Each row has a hidden value. The values are split into ranges, and the group after each row names the range that its value falls in. Each part has its own value, ranges and names.
[-303 -270  272  -33 -250  -62  238   82 -344   20   75   25 -165  -93
 -117  -42   30 -126 -196  -86  185  261  156  276  162   48 -107  -20
 -402  140  170  -91  -65   32  138   18  -68]
nl
[ 101   60  -10  110 -253 -118 -181  125  390  -19  270  138  -60  -73
 -246   96 -234 -210  145 -103  126 -152 -333  110  -51   73   30  225
  167  -66  117  306  228 -382   53 -286   37]
Fz
[ -54  -82  181 -113 -323  -67 -123   42   73   64  125   11  -90   37
   67  -53  -52  -90   86 -207  -19    5 -199   94 -119 -115  239    2
    9  153  186 -133  129 -171  212  118  -44]
hc
[-104 -119  193  228 -335  116  318  106 -118   78 -193  -23   20  -61
   25 -113    1 -127 -233   72   89   40   56  189  324  -45 -104  276
 -231  109  263  -93  137  -11  246  131 -100]
cq
[-211  -13  134 -153  295  144   27  -85 -384  -51  245 -102 -101  104
  -79  -40  155   -4  127   19  -91  242  150  125   49  119   26 -296
 -186   39  -30 -138 -225   61   12   35 -108]
nf
[-238 -103  160 -107  149    8   46  -32 -357  -30  255  -27 -171   25
 -159   38   95  -46   65  -22   28  256  132  184   46  140  -27 -232
 -246   26   12  -64 -186   35   20  -23  -93]
nf
[-264 -225  297  -79  -81  -37  140   34 -321  -58  185    6 -123  -95
 -188    9   25 -137  -49 -184  160  281  151  269   68   74 -112  -91
 -392  134   60  -24  -99    7   76  -43  -58]
hc
[-216   42   -3 -173  218  183 -197  -99 -354   63  103  -27 -128  269
   28  138  287   66   71  193  -68  -37   26   63  -27  218  170 -203
    7    8  140 -183 -121  143  122  430  -35]
Gh
[ 160  138  -30   39 -227  -69 -223  110  434 -121  232  144   47  -96
 -211  159 -202 -241  145 -179  111 -172 -369    2 -165   24   46  284
  181    6   96  351  241 -425   22 -243   71]
hc
[ 291  349 -163  -10  146  -50 -114   43  291  -73  212   25   21  -42
   25   63  -98  -53  283  -61 -260   57 -363 -259 -251 -161  189   24
  153  -58 -115  214   84 -404 -105 -257 -119]
cq
[-124  -24  101 -124 -339  126   89   98   41   14   64  -39   -4   62
   51 -306  -51 -136 -122  -40  -32    3 -102  105  117  -82  135   90
   39  162  238 -148   76 -188  187  -35   22]
cq
[ 355  339 -114   97  206  -93 -117   -9  263  -48  174   -1   19  -66
   85  165  -82  -12  390  -78 -299   91 -346 -286 -271 -205  195   -6
  102  -73 -149  179   97 -352  -86 -166 -228]
Gh
[-215    7   34  -92  116  181  -12  -34 -385  107  -30  -34 -110  199
   63   51  268   56  -65  206  -59   23   62   84   69  139  103 -104
 -116   34  156 -196  -78  152  151  409  -57]
cq
[ -23 -139   98  127 -534 -248   23  126  131  226   22   81 -234  -24
   67  -18 -139  -70  -37  -23   29   -7 -241  117   34 -128  191  128
   21   21  297 -111  203 -190  259   42 -125]
nl
[-218    2  154 -140  251  289  -38  -40 -348  -53  125  -50   21  120
  -90    5  214  -47   40    9   32   55  118  186   62  201  -38 -123
 -239   89   10  -22  -83  109   58  252    4]
Lq
[-180   55   78 -149  312  253 -170  -68 -345   52  108  -35  -52  213
    6   82  273   47  124   99  -51  -20   28  128  -20  209   94 -195
 -149   32   15  -71  -55  151   81  426  -34]
Lq
[-287 -308  319   47 -235  -97  212   72 -308    5  116   39 -170 -129
 -218   31  -14 -156 -136 -128  246  249  167  343  177   95 -169    8
 -413  105  152  -27  -44   28  140  -35  -73]
nf
[-253   14   94 -196  204  268   77  -39 -384  -92  140  -84   -8  118
  -53 -101  197  -50  -44   71  -32  156  164  111  114  144  -17 -163
 -183  104   51 -117 -190   63   32  104  -18]
nl
[-202   30   50 -156  164  204  -41  -55 -416   63  -36  -38  -66  193
  108   85  312   61  -46  144  -76   46   65   34  -10  110  122 -130
 -164   85  119 -193  -94  162  131  479  -57]
cq
[ 186  198  -78   51 -163  -20 -184   76  417 -100  209   82   51  -39
 -119   80 -179 -188  179  -86  -14 -153 -356  -64 -117  -21  106  227
  257  -14   98  246  199 -412   29 -236   11]
nf
[ -71  -46  224 -119 -205  108   -4   37   29  -19  130  -63   30   26
   39 -211  -46 -126   67 -215  -41   54  -97  130   -1 -109  136    3
  -62  189  115 -116   85 -160  169   22  -28]
Fz
[-251   97   45 -227  289  471 -153  -68 -265  -46  181 -101   57  298
  -68 -156  233  -37   61  156  -43 -120   75  188  143  289   61 -149
   34   59   85 -102  -92   91   91  266   88]
Lq
[-240   17  142 -183  270  338  -12  -82 -371 -120  138 -101   50  150
  -86  -37  224  -59   31   29  -13   85  171  147   89  190  -25 -145
 -160  115   42 -106 -160  101   61  197    6]
hc
[-216   59   43 -180  265  313 -231 -105 -302   19  131  -60  -34  291
  -28   65  273   22  105  144  -44 -106   35  131   14  261  129 -167
   30   29  115 -142  -89  132  130  408   26]
Fz
[ 168  169  -46    8 -177  -47 -247  104  434 -148  248  143   68  -90
 -214  169 -187 -241  162 -188   98 -172 -374  -21 -195   34   49  271
  187   12   71  372  229 -433   -2 -242   83]
hc
[ -83  -58  203 -176 -295   62  -97   28   30    6   82  -27    2   62
  101 -120   -2 -107   41 -219  -29   -6 -149   84  -97 -119  226   21
  -10  223  192 -166  113 -142  219  178   -7]
hc
[-106  -33  112 -252 -374   20  -46   79   30   46   77   -6  -56   78
  161 -216   -7  -86  -60 -154  -74   23 -190   26 -100 -163  282    2
   24  221  223 -199   88 -189  199  121    8]
cq
[-232  122   27 -248  304  472 -186  -67 -250  -61  176  -83   71  295
  -61 -119  247  -37   70  142  -40 -139   48  159   95  288   71 -139
   34   68   72  -70  -78   80   78  292  100]
Lq
[-244  -17   99 -216  171  151   44  -39 -374  -38  190  -70  -97  112
  -28  -83  170  -17    8   35  -64  205  118  101   44  100   53 -239
 -179   84   38 -150 -197   44   34   85  -58]
nl
[ 274  235   10  138  106  -16  108   -2  126   33   55 -106   22  -53
  212  -83  -67   20  281  -53 -362  198 -214 -206  -79 -315  190  -39
  -16   -2  -99  -43   71 -256   16 -114 -299]
nl
[ 264  239   14   76   98   -5   15   -9  170  -34  101  -77   55  -54
  155  -21  -71  -24  302 -114 -305  145 -240 -203 -145 -269  188  -15
   19   29  -90   17   83 -284    2 -111 -237]
Gh
[  78   32  -20  171 -355 -101  -97  106  356   38  164   93  -82  -26
 -148   36 -217 -180   78   10   73 -162 -293   92   59   27   75  247
  235  -60  235  140  218 -333  142 -211  -19]
nf
[-122  -60  188  -74 -310  173   50   59   32  -66   53  -39   76   26
  -10 -195  -37 -186  -75 -118   53  -31  -50  153  116  -35   56  149
  -14  202  235  -99  100 -145  203   33   31]
nf
[-101  -61  165 -141 -287   43  -53   34   28   11  124  -30  -38   63
   57 -154  -33 -111   33 -147  -32   15 -125  101  -23  -86  196    2
   26  172  199 -165   73 -157  198   67  -21]
nf
[ 161  159  -42   58 -172  -24 -199  130  426  -46  242  123   24  -60
 -166   43 -202 -199  177 -115   56 -180 -382   40  -97   27   63  227
  158  -29   53  341  266 -401   17 -228   42]
Lq

New part:
[ -48  250  176  168  -14 -156  270  -32 -107   14   65   55 -358    3
  -45 -316  316   43 -264  299   -8 -382   63  102   67  -47 -231  -48
  -81  275  -31  123   10 -395  -59   41  164]
D
[-232  158   23  286  -39 -379  -80  -65  109  238  -32  283 -263  199
   26 -230  366 -295 -246 -169 -248 -149  -57  -31  164  -90 -211  -62
  -56 -152  -23  120 -165 -158   -3   57   96]
Z
[ 280  -14  117 -163 -200  354   64  -68 -158 -320  -18 -223  176 -231
  -15   52  -16  127  394  269  195  214 -141  -93 -433 -134  292   26
 -147   -2   24  151  176 -115  177   44   83]
T
[ 275  200  110  -62 -230  137  112   -4 -186  -90   -1   16  110  -86
   31  -63  -14  172  287  220  -51  195  220 -173 -238   18  260  282
 -175  -88  136 -200  331 -204  101  -82  132]
T
[ 133  132   77   54   50   71  195  -26 -214 -121  163    5 -107 -160
  151   12  197  -58 -172   41   22 -220   71  159 -285 -103  -58  -12
   49  115  156  231  129 -128 -184   12   70]
H
[-394   41  -83   54 -171 -165 -315 -177  216  167 -203 -153 -233  229
 -162 -273  101   59  185   -3 -181  201 -315  -59   71  -93   70  -69
  -58   26 -320  -16 -257 -179  538  118   64]
Z
[ 166   14   97  -95 -180  247  193   54 -163 -179  -18 -194  177 -221
  -10 -258 -352  336   45  412  349  139 -151  136  -37   23   58  106
 -157   84 -109 -181  266  -68  116  -61  -43]
B
[ 147  353  240  344   72 -331  329  -44 -126    2  268  303 -458  126
  -58 -240  350  -61 -221  218 -206 -469  297   15  -40  -60 -149   14
  -34  191   71    7   51 -388 -241  -49   94]
J
[  -1  356  199  326  -67 -263  437  -73 -107  127  137  160 -431   59
  -55 -466  147   71 -432  354  -37 -446  208  122  229   60 -257  122
  -81  263  -39 -211   91 -429 -121  -56  185]
D
[  47  312   76  232   86 -208  165  -67 -139   79  247  234 -331   94
  104  -87  254  -99 -160  -40 -314 -286  330   30 -172  -47  -42  138
   52   42  185  -29   53 -201 -163  -25   50]
Z
[ 107 -124   -9 -205  -32  232 -321  -36  -41 -281  -21 -138  229  -93
   36  238   97  -43  548  -84  -10  347 -242 -117 -544 -259  316 -133
  -49 -206   20  383   -8   99  202  103 -103]
T
[ -71  228   83  103 -223  -62  198 -101  -26   85  -28 -141 -233   67
 -165 -493 -233  391  -33  449   45    1   14   70  186  102   28  207
 -121  252 -251 -466  119 -332  311  -70   96]
D
[-248 -151 -169   43  -22   45 -337 -220  156   10    2 -162   52   51
   44  -15 -216 -128  138 -256  -28  284 -423  109 -207 -186  149  -77
   98 -227 -195   59 -234  246  306   99 -170]
D
[ -17 -167  -18 -168 -210  200 -149   73    0 -126 -210 -230  347 -161
  -22 -204 -346  234  142  192  365  392 -449  120   36  -51   57  -55
 -160 -110 -249  -30  145   88  268  -22 -104]
H
[-276    5  -32  -12  -49   -2 -198 -182   93  -26  -75 -244 -239   77
 -107 -133  170   45  175   58  -70   48 -313   39 -169 -177   61 -170
    7  157 -233  233 -244 -165  388  164   38]
D
[  86   52  199  290 -161 -205  171  -69   72  -21   18  169  -41   40
 -145 -394 -106  -56 -158  284  206  -69 -228   27  236  -65 -130  -64
 -190 -110 -231 -128   28 -139  -34  -60    9]
T
[ 210  119   98  154 -102  -73   47  -90  -33  -56  146  131   70   57
  -46 -158 -283   74  175  134  -33  157   80  -48 -109  -34  197  190
  -81 -210  -57 -351  183  -10   21 -139  -92]
T
[ -16 -244  -39  104  -61  136  -41  -63   40  -85    9   12  320 -207
  178  -62 -276 -304 -226 -162  355  145 -521  205  -35 -165 -109 -126
  -41 -393  -64  189  -66  360  -88   61 -167]
D
[ -66 -153  -29  -42  -99    8 -203  122   45  -22 -130   15  360  -66
   45 -217 -345   67    5   21  259  331 -377  131  149  -58  -63  -53
 -140 -313 -193  -56   99  219   84  -54 -223]
B
[ 233   49   56  -30 -254  275  290  -14 -205 -116  -17 -167  184 -282
   96 -184 -308  204 -122  273  329  116  -81  151  -75   58   73  205
 -104   41    8 -225  350  -73   37 -100  102]
H
[ -67  -99  -84  153   38 -126 -191   35   52   87   60  244  283   -5
  209  -79 -264 -257 -204 -318   52  182 -221  163   61  -94 -112    2
    6 -504   -3  -35   24  369 -162  -62 -258]
B
[ -38  216   90  440  114 -331  184 -211   10   92  294  268 -442  148
   36 -153  251 -326 -352 -107 -231 -414   73  107  -77 -134 -155  -40
  106   13   33   70 -170 -140 -204   26   30]
Z
[ -53  356  170  368   20 -423  321   -9  -71  201  147  301 -402  136
  -15 -447  186   -3 -513  199 -123 -451  245  163  306   50 -342   76
  -35  160  -29 -190   98 -360 -231 -105  116]
B
[ 344  -43   33   23 -140  236   97   24 -162 -170  104   97  331 -222
  203   82 -223 -127   82  -60  152  230  -71  -27 -310  -68  188  161
 -102 -359  204  -33  233  210 -112  -50  -94]
J
[-166 -169 -116 -116 -220  102 -436  -76  157  -24 -246 -156  196   33
  -24    0  -10  -65  406 -158  -11  503 -472 -142 -178 -167  235  -96
 -116 -287 -170  168 -143  107  467  124  -41]
J
[  36 -109 -158   -4   30  204 -164  -99  -76  -58  132   -5  250 -160
  320  232 -156 -276    5 -419  -21  226 -156  123 -427 -156  155   69
  127 -383  192  147   20  372  -56   37 -152]
B
[ -28  -61  -58   58  -36  -42 -347 -190  127  -57   56    4  108  126
  -30   52 -155 -108  388 -185 -148  346 -201  -79 -296 -198  295  -11
   24 -339 -132  -29  -91  163  223    4 -159]
T
[ 363   82  176   16 -153  108  226  158 -209 -172   51  153  221 -179
   74 -131  -99   83   38  255  196   77   46  -44  -88   -2   38  132
 -229 -156  128  -72  332  -52 -149  -96  -30]
J
[ 353   65  100  -13  -55  123   43   53 -193 -179  131  178  280 -143
  160  108  -47  -77  199   -6   10  161  136  -88 -343  -94  181  148
 -107 -330  235   20  290   78 -180  -83  -64]
T
[-310   55  -82  139 -117  -86 -113 -294  149  114  -38 -234 -303  134
 -110 -258  -53   55   -9   23  -85   47 -281  116  -21  -86   66  -29
   77  150 -305  -99 -215 -149  412   81   72]
B
[  46    4  -14   53 -113   78   54   60 -105   45  -25  156  238 -177
  265  -56  -10 -227 -234 -149  108   78  -93   62  -20  -37 -110  101
 -105 -344  189   85  137  138 -150    7    8]
D
[ 221  152   33   63  -26  131  152  -74 -202 -105  205   45  -58 -104
  167   89   63  -67   56  -42 -121  -30  168  -10 -420  -72  177  175
   23  -48  243   22  132  -36  -64    1   21]
Z
[ 304  -35    5  -99 -109  258  -92  -20 -134 -220   89  -16  323 -143
  123  164 -211    8  399  -46   26  371  -29  -99 -468 -113  363  153
  -68 -315  138  -33  217  171   60  -44 -121]
T
[ 332  230  181  299    7 -187  273    0 -154  -30  283  398  -26    7
   95 -116  -19 -148 -157   54  -83 -168  286   -8  -89  -28  -20  178
  -66 -221  185 -188  242  -55 -362 -154  -39]
T
[-140  245   64  319 -164 -303   39 -268  112  206   -1  142 -386  209
  -78 -240  326 -211 -107  -25 -280 -140   26 -110   43  -70  -14   53
  -35  -16  -72  -59 -129 -333  148   41  268]
T

New part:
[-111  -54 -196  -95 -154  -66 -290 -285 -200 -179   45  230 -491  169
  -68   86 -389   11  345  140 -206   54   88 -355  -64   44  314  -75
 -193  152 -346   72 -288   92   19  -15 -152]
Mb
[  56  139   13 -156   -3  -72 -158   30 -188  133  100  111   38  163
  296 -343   53   63   97   53  112   56  305  187 -131 -167 -212  125
   74    8   52 -104  210  -59  -77   45   -5]
qq
[-171   35  -71  -76  -38  143 -249 -324   35   39  -21   84  159  144
   49  -34   92  102  -64 -237  -43 -175  -69  -17 -200 -123 -384  101
  -44  205   52  -74   47  -96  -12 -126  -50]
Nh
[-152  113 -100  -21  141   64 -295 -269   13  -55  -51   18   31  133
   25 -104  -28  177   98  -71 -103   19  113   -5 -164   61 -310  134
  -23   38  -13 -119   55 -109   17 -117  -38]
Nh
[ 196   34  281  -20  -44   63  335  207  353  283 -424  -92 -160 -413
   55  182   72   30 -197 -134  -83   57  -99  147  335  293  234 -273
  205   49   -2  -10 -161  -89  -14   62  100]
mr
[ -53   20 -109 -147  110   65 -122 -240   89  -32  -92  -27  108  154
  172   15   57  149 -112 -123 -106 -110   36   48  -82  -19 -168   49
  108  275  115 -234  181 -110  -46 -140  -19]
Mb
[-255   45 -101   75   98  227 -252 -323  142  -64   25   43  136  194
  -22  -24   99  145  -89 -192 -103 -152 -159   20 -275  -88 -450   92
  -79  104  159  -96   55 -102   34 -153  -69]
Mb
[-153   28  -83  -93 -126  143 -281 -318  -42   20    9  102  164  111
   43  -66   83   75  -58 -202   -8 -176  -32  -85 -173 -190 -349  146
  -86  257   19  -44   76 -141  -28 -113  -75]
gj
[ -56   83  -90 -198  -12   48 -252 -248  -45   43   19   67  183  188
  151 -130   91   67   26 -156    3  -65  146   14 -142 -106 -312  126
   51  192   -2 -130  147 -122  -42  -97  -28]
gf
[-137 -162  -58 -173 -579   48 -139  -16 -327  107  142  323 -317  -26
   40  -44 -110 -128 -111    5  133  -51   25  -72  -33 -399  329   -6
 -143  351 -125   95 -103   12 -117  141 -226]
gf
[  43   46  186  172  127  120  189   87  440  198 -235  -59 -274 -259
  -31  178  -84   82 -145 -123 -138  172 -139  239  149  464  216 -193
  190 -236   76  -31 -241   50  104  119   43]
gj
[  93  -13 -120  -59 -302  -64 -233  -86 -346 -169  218  240 -413   94
   81 -135 -338  -71  282  293  -31   33  188 -368   21 -198  367   62
 -238  183 -234  141  -50  -20  -20  102 -149]
qq
[ -90   91  -60  -28  -20  128 -233 -206   35  -53   94  141   68  266
    6 -106   97  -26  226  -93  -81  -85  -67 -131 -251 -152 -440  -59
 -144   -2  -64   43  -73  -66   39 -123  -31]
gz
[  48   16  121   46   -3   90  133   85  296  162 -101   39 -276 -114
   -2  128  -66  -30  -63  -91  -85  158  -75  165  102  281  250 -219
  154 -140  -10   -4 -234   64   66  125    3]
gf
[-107  128  -97 -116   95   39 -279 -193  -18  -34  -23   35   53  159
   38 -142   25   98  155  -57  -59   90  207    9 -134   25 -286   86
   22   31  -82 -117   57 -129   -4 -103  -34]
gf
[-135  -62  140  157  -10  240  251  210  472   83 -374  -83 -379 -371
 -260  310   28   15 -248 -112 -177  236 -238  200  214  338  307 -380
  113  -84  -14  -46 -333  -67   55   30  -45]
gj
[-203   57  -45   19  -31  133 -269 -252  -22   46   16   99   69   92
   32 -117   33  138  -54 -149   -8 -102  -21   40 -216 -112 -350  163
  -82   95   81  -46   49  -85   -3  -63  -73]
Nh
[ -10  120  -54  -66   84   32 -170  -47  -23  -44    7   38   49  166
  127 -209   83   64  185   47  -46   48  146   12 -151  -81 -328    9
  -22  -17    0  -99  114 -128  -15  -99  -17]
gz
[ 236   59 -156 -148   46 -183 -152 -123  -67 -224  132  159 -534  281
   84   39 -441 -103  583  283 -250  241  271 -351   74  273  490 -208
  -15  -84 -412   49 -266  144   90   61  -27]
qq
[  39   88  -96  -41   93  129 -155 -193  124 -151   33    2  149  226
   97  -69  108   21  132  -39 -126  -92  -27 -148 -134  -85 -356  -26
  -50   97   32  -84  115 -162   30 -169    0]
gz
[-191   11  -78 -118 -217  159 -292 -307  -66   48   69  179  135  160
   -1  -58  108   -7   -9 -233   13 -179  -73 -107 -218 -259 -361   76
 -124  240  -45   26  -24 -100  -25  -96  -96]
gf
[-137  148  -86  -95   61   20 -342 -212 -109    3   15   76   59  159
   51 -220    8  120  181  -46  -17   73  235   11 -185  -24 -354  162
  -28    4  -79  -79   68 -119  -10  -81  -46]
gf
[ -99  -20  129  219   43  281  231  253  495   75  -73  -17 -317 -142
 -173  175   69  -75 -227  -87  -94  254 -241  320   67  237  224 -350
  143 -257  123  -29 -259   12  101  120  -44]
mr
[ -60   30   26  122   60  155   59  170  239  -44  -42   19 -240    5
  -66   -5   45  -28   54   64 -109  198  -73  127  -43   82   -4 -254
    7 -196   26  -44 -133  -46   56    3  -51]
gz
[-125  103  -49  -62  -66  123 -292 -226  -67   36  113  128  170  190
   70 -198  116   41   45 -138   38  -97   47  -13 -230 -214 -436  146
  -84   98   27   -9   90 -125  -12  -72  -52]
mr
[-106 -124   63  -51 -307  154  179  300   80   77 -130  115 -313 -142
  -67   70  134 -130 -145   16   -1  106 -132  131   55 -200  206 -368
  -18  118  -36   -8 -171  -66  -79   33 -125]
gz
[ -61  -20   97  -24 -221   79   45  150   31  188   22  176 -282  -52
   14  -29   -1  -85  -66  -39   52  112  -21  179   -5  -63  175 -171
   32  -33  -31   53 -185   49  -22  148  -79]
mr
[-192  166 -112  -35  214  -40 -353 -171 -115  -60  -71   24 -100  127
   17 -226 -104  232  238   67  -87  203  327   79 -170  129 -263  163
   -9  -96  -95 -151   52  -94   -1  -87  -51]
Nh
[-101   27  -93  -33  120  127 -134 -232  154  -56  -63  -18   48  127
   72   35   31  135  -97 -124 -125  -73  -39   36 -105   31 -175   29
   55  163  111 -173   90  -92    5 -117  -33]
Mb
[  10   10  150  218   85  232  273  279  475    7 -220  -84 -282 -219
 -138  160   88  -28 -109    6 -165  197 -238  164  133  238  131 -384
   69 -204   77  -21 -212  -79   83   20    3]
gz
[-152  -81 -123  -27 -249  -27 -243 -223 -208  -85   56  274 -519   86
  -84   74 -363    4  246  111 -148   10   -3 -290  -81  -23  316  -74
 -231  129 -279  135 -328  119   11   44 -172]
Mb
[   7   46  -39  191  184  246   13   -1  410  -78  334   66 -124  322
   50   12    2 -110  -47  -57  -84  125 -176  222 -183  114   10 -163
  125 -298  233  -64  -57  106  163  110  -30]
qq
[-108   20   94  167  141  160  117  103  372   88 -215  -65 -277 -187
  -89  131  -29  109 -176  -75 -131  206 -104  280   66  328  143 -179
  145 -173  100 -107 -165  -10   67   54  -20]
Nh
[ -56 -147 -213 -240 -255   58  -34  -24   44 -337  -85  159 -561  158
 -257  325 -159 -256  338  130 -298  188  -28 -432  132  -17  517 -548
 -125  270 -527   42 -437  -25   -2 -121 -148]
qq
[  -5  -15   82  118   34  200  144   71  415  126   26   29 -205  -22
   -4  150   -5  -58 -202 -152  -70  137 -185  270   15  238  204 -215
  193 -176  147  -52 -175   81  100  139  -25]
gf
[ -87  104  -80 -147    8   32 -273 -203  -77   44   45   84  105  176
  124 -179   46   79   73  -99   13   11  189   51 -163  -77 -289  140
   32   91  -15 -109  113  -98  -29  -59  -42]
gf
[  45   63  -88 -131  154   28 -106 -166   72  -40 -126 -101  101   43
  220  -49   11  187 -131  -47  -74  -17  171   82   27   64  -71  137
  165  242  129 -276  289 -173  -46  -96    2]
Nh
[ -72  137  -81  -11  100  117 -287 -276   52  -73   11    9  145  136
   28 -122   37  112   99  -91  -78  -26   81  -85 -140    5 -373  154
  -45   55    3  -67   99 -172   36 -121  -20]
gf
[ 133  192 -100 -166  193 -162 -235  -42 -168  -78   91   48 -105  261
  253 -304 -130   88  367  212  -45  210  457   17  -73   66  -65   92
   82  -83 -112 -143  164  -50  -15   -4   12]
qq
[-254   -7  -98  -15  -70  106 -257 -318   22  -29  -14  184 -170  181
 -115   79  -85   48  152 -133 -160  -79 -133 -146 -219  -15 -174  -85
 -157   78 -144   51 -266   44   37  -97  -98]
Mb
